Here is a tiny trained network, its code and every weight. The questions are about switching its units off for an input and a class, where a switched-off unit gives its printed mean instead of its output.

import numpy as np


def w(rows, s, z=0):
    codes = np.array(rows[::2]) - 128.0
    scale = np.full(codes.shape[1], s)
    scale[-1] = z or s
    return codes * scale


def f(y):
    return np.maximum(y, 0)


def log_softmax(a):
    a = a - a.max(-1, keepdims=True)
    return a - np.log(np.exp(a).sum(-1, keepdims=True))


def net(x, mask):
    res = np.array(x, float).reshape(1, 7) / 4 @ E
    y = f(res @ A[0][:, :-1].T + A[0][:, -1])
    res = res + np.where(mask, y, B[0][:, -1]) @ B[0][:, :-1]
    return log_softmax(res[-1] @ U[:, :-1].T + U[:, -1])


A, B = {}, {}
E = w([
[129,129,127,127],'x0',
[129,128,128,128],'x1',
[111,223,39,81],'x2',
[129,127,129,128],'x3',
[2,163,192,118],'x4',
[137,168,93,242],'x5',
[195,191,199,117],'x6',
],0.0092)
A[0] = w([
[92,153,155,169,64],'neuron 0',
[165,130,92,125,92],'neuron 1',
[78,195,139,110,104],'neuron 2',
[126,104,106,133,76],'neuron 3',
[104,98,194,156,58],'neuron 4',
[160,119,102,101,135],'neuron 5',
[172,191,182,131,61],'neuron 6',
[156,126,95,134,48],'neuron 7',
[43,168,147,153,7],'neuron 8',
[92,165,164,114,33],'neuron 9',
[170,146,67,104,82],'neuron 10',
[120,86,159,154,122],'neuron 11',
[193,150,129,104,93],'neuron 12',
[137,136,141,175,131],'neuron 13',
[77,54,57,151,79],'neuron 14',
[124,200,90,97,151],'neuron 15',
[117,154,123,196,26],'neuron 16',
[87,160,176,106,64],'neuron 17',
[132,163,129,174,92],'neuron 18',
[211,71,93,126,35],'neuron 19',
[135,66,180,145,102],'neuron 20',
[123,153,112,146,115],'neuron 21',
[127,106,135,2,76],'neuron 22',
[151,118,163,57,123],'neuron 23',
[165,75,172,167,12],'neuron 24',
[123,141,115,116,79],'neuron 25',
[118,177,114,215,94],'neuron 26',
[182,225,189,107,67],'neuron 27',
[128,220,74,73,110],'neuron 28',
[125,130,125,93,117],'neuron 29',
[91,122,59,114,71],'neuron 30',
[90,80,73,99,59],'neuron 31',
[128,130,121,93,140],'neuron 32',
[133,160,113,170,180],'neuron 33',
[129,112,143,118,154],'neuron 34',
[143,120,166,142,116],'neuron 35',
[114,154,95,75,107],'neuron 36',
[80,138,151,123,114],'neuron 37',
[136,169,136,165,139],'neuron 38',
],0.017,0.002)
B[0] = w([
[126,149,125,112,185],'neuron 0',
[123,170,134,104,180],'neuron 1',
[153,179,155,120,210],'neuron 2',
[106,136,144,138,153],'neuron 3',
[189,135,154,145,207],'neuron 4',
[124,160,134,113,176],'neuron 5',
[47,92,167,148,206],'neuron 6',
[125,163,130,106,168],'neuron 7',
[119,201,149,106,218],'neuron 8',
[122,173,142,110,185],'neuron 9',
[159,180,157,111,205],'neuron 10',
[185,112,149,134,188],'neuron 11',
[87,167,152,127,192],'neuron 12',
[122,104,88,131,176],'neuron 13',
[37,93,179,158,230],'neuron 14',
[216,87,146,145,218],'neuron 15',
[114,110,72,106,189],'neuron 16',
[112,182,139,107,198],'neuron 17',
[113,120,81,117,179],'neuron 18',
[118,228,146,91,228],'neuron 19',
[211,99,117,153,210],'neuron 20',
[136,110,91,140,160],'neuron 21',
[95,109,6,111,237],'neuron 22',
[91,101,47,124,198],'neuron 23',
[207,107,162,125,203],'neuron 24',
[149,123,131,130,146],'neuron 25',
[124,101,38,99,223],'neuron 26',
[24,94,185,183,235],'neuron 27',
[251,73,166,152,247],'neuron 28',
[131,118,104,125,158],'neuron 29',
[102,101,179,163,196],'neuron 30',
[69,116,144,154,199],'neuron 31',
[134,113,97,128,160],'neuron 32',
[125,112,75,115,188],'neuron 33',
[144,112,116,131,153],'neuron 34',
[155,98,149,139,169],'neuron 35',
[184,99,121,129,191],'neuron 36',
[130,173,133,101,185],'neuron 37',
[104,106,89,121,180],'neuron 38',
],0.029,0.011)
U = w([
[223,54,180,211,253],'0',
[117,65,31,159,53],'1',
[140,201,188,144,39],'2',
[59,41,218,255,140],'3',
],0.0089,0.0024)

Each question gives the input, the list of numbers given to net, and the class t.
The units are the neurons (one row each of A and B). Each row of codes is followed by its name. A weight is (code - 128) times the scale printed after its matrix; where a second scale follows, it is the last column's (A, B and U).
mask holds one flag per neuron, in row order. A switched-off neuron (its flag False) gives its mean, the last column of its row in B, instead of its output. The means were averaged over made-up inputs and are rounded, as every weight is.
A unit's drop is (log p(t) with every unit on - log p(t) with that unit switched off) / (log p(t) with every unit on - log p(t) with every unit switched off).
The circuit of an input: a set's keep is (log p(t) with only the set's units on - log p(t) with every unit switched off) / (log p(t) with every unit on - log p(t) with every unit switched off). Starting from the 12 units with the biggest drops (on a tie, the unit counted first), units are removed one at a time, each time the one whose removal leaves the highest keep (on an exact tie, the one counted first), for as long as the keep stays at least 0.8.
units of the circuit, in order: the units of the circuit, biggest drop first
top k neurons: the k neurons with the biggest drops, biggest first
drop when u is switched off: that unit's drop, to one decimal
input [4,-1,-2,8,-7,5,-5], class 2: units of the circuit, in order	(neuron 19)
input [5,-6,3,0,-2,-2,-4], class 3: units of the circuit, in order	(neuron 14; neuron 30)
input [0,-7,-5,-1,6,-2,5], class 2: top 2 neurons	(neuron 28; neuron 17)
input [8,-7,-6,2,-7,-2,4], class 2: top 4 neurons	(neuron 19; neuron 28; neuron 12; neuron 15)
input [-6,-3,4,0,5,-6,5], class 1: top 2 neurons	(neuron 22; neuron 23)
input [4,7,-1,0,-3,-7,7], class 1: top 3 neurons	(neuron 22; neuron 23; neuron 14)
input [-1,7,-5,2,7,4,-7], class 2: top 4 neurons	(neuron 8; neuron 27; neuron 37; neuron 6)
input [6,0,6,0,1,1,6], class 0: top 3 neurons	(neuron 28; neuron 15; neuron 14)
input [0,-8,2,-2,-7,1,8], class 3: top 3 neurons	(neuron 27; neuron 6; neuron 8)
input [-5,-7,2,-7,3,-1,0], class 2: top 2 neurons	(neuron 20; neuron 24)
input [-1,-4,3,-8,6,2,-7], class 3: top 3 neurons	(neuron 14; neuron 30; neuron 19)
input [-3,0,-7,-1,-7,-8,7], class 1: top 4 neurons	(neuron 23; neuron 22; neuron 28; neuron 15)
input [6,-4,-2,-1,-1,-5,7], class 3: top 2 neurons	(neuron 27; neuron 6)
input [-8,-1,-2,-6,-3,-5,-8], class 3: units of the circuit, in order	(neuron 14)
input [-4,0,4,8,6,7,6], class 1: drop when neuron 26 is switched off	1.7
input [3,4,-3,-3,-3,-5,-2], class 1: drop when neuron 27 is switched off	0.0
input [0,-6,-1,0,5,4,2], class 2: drop when neuron 9 is switched off	0.1
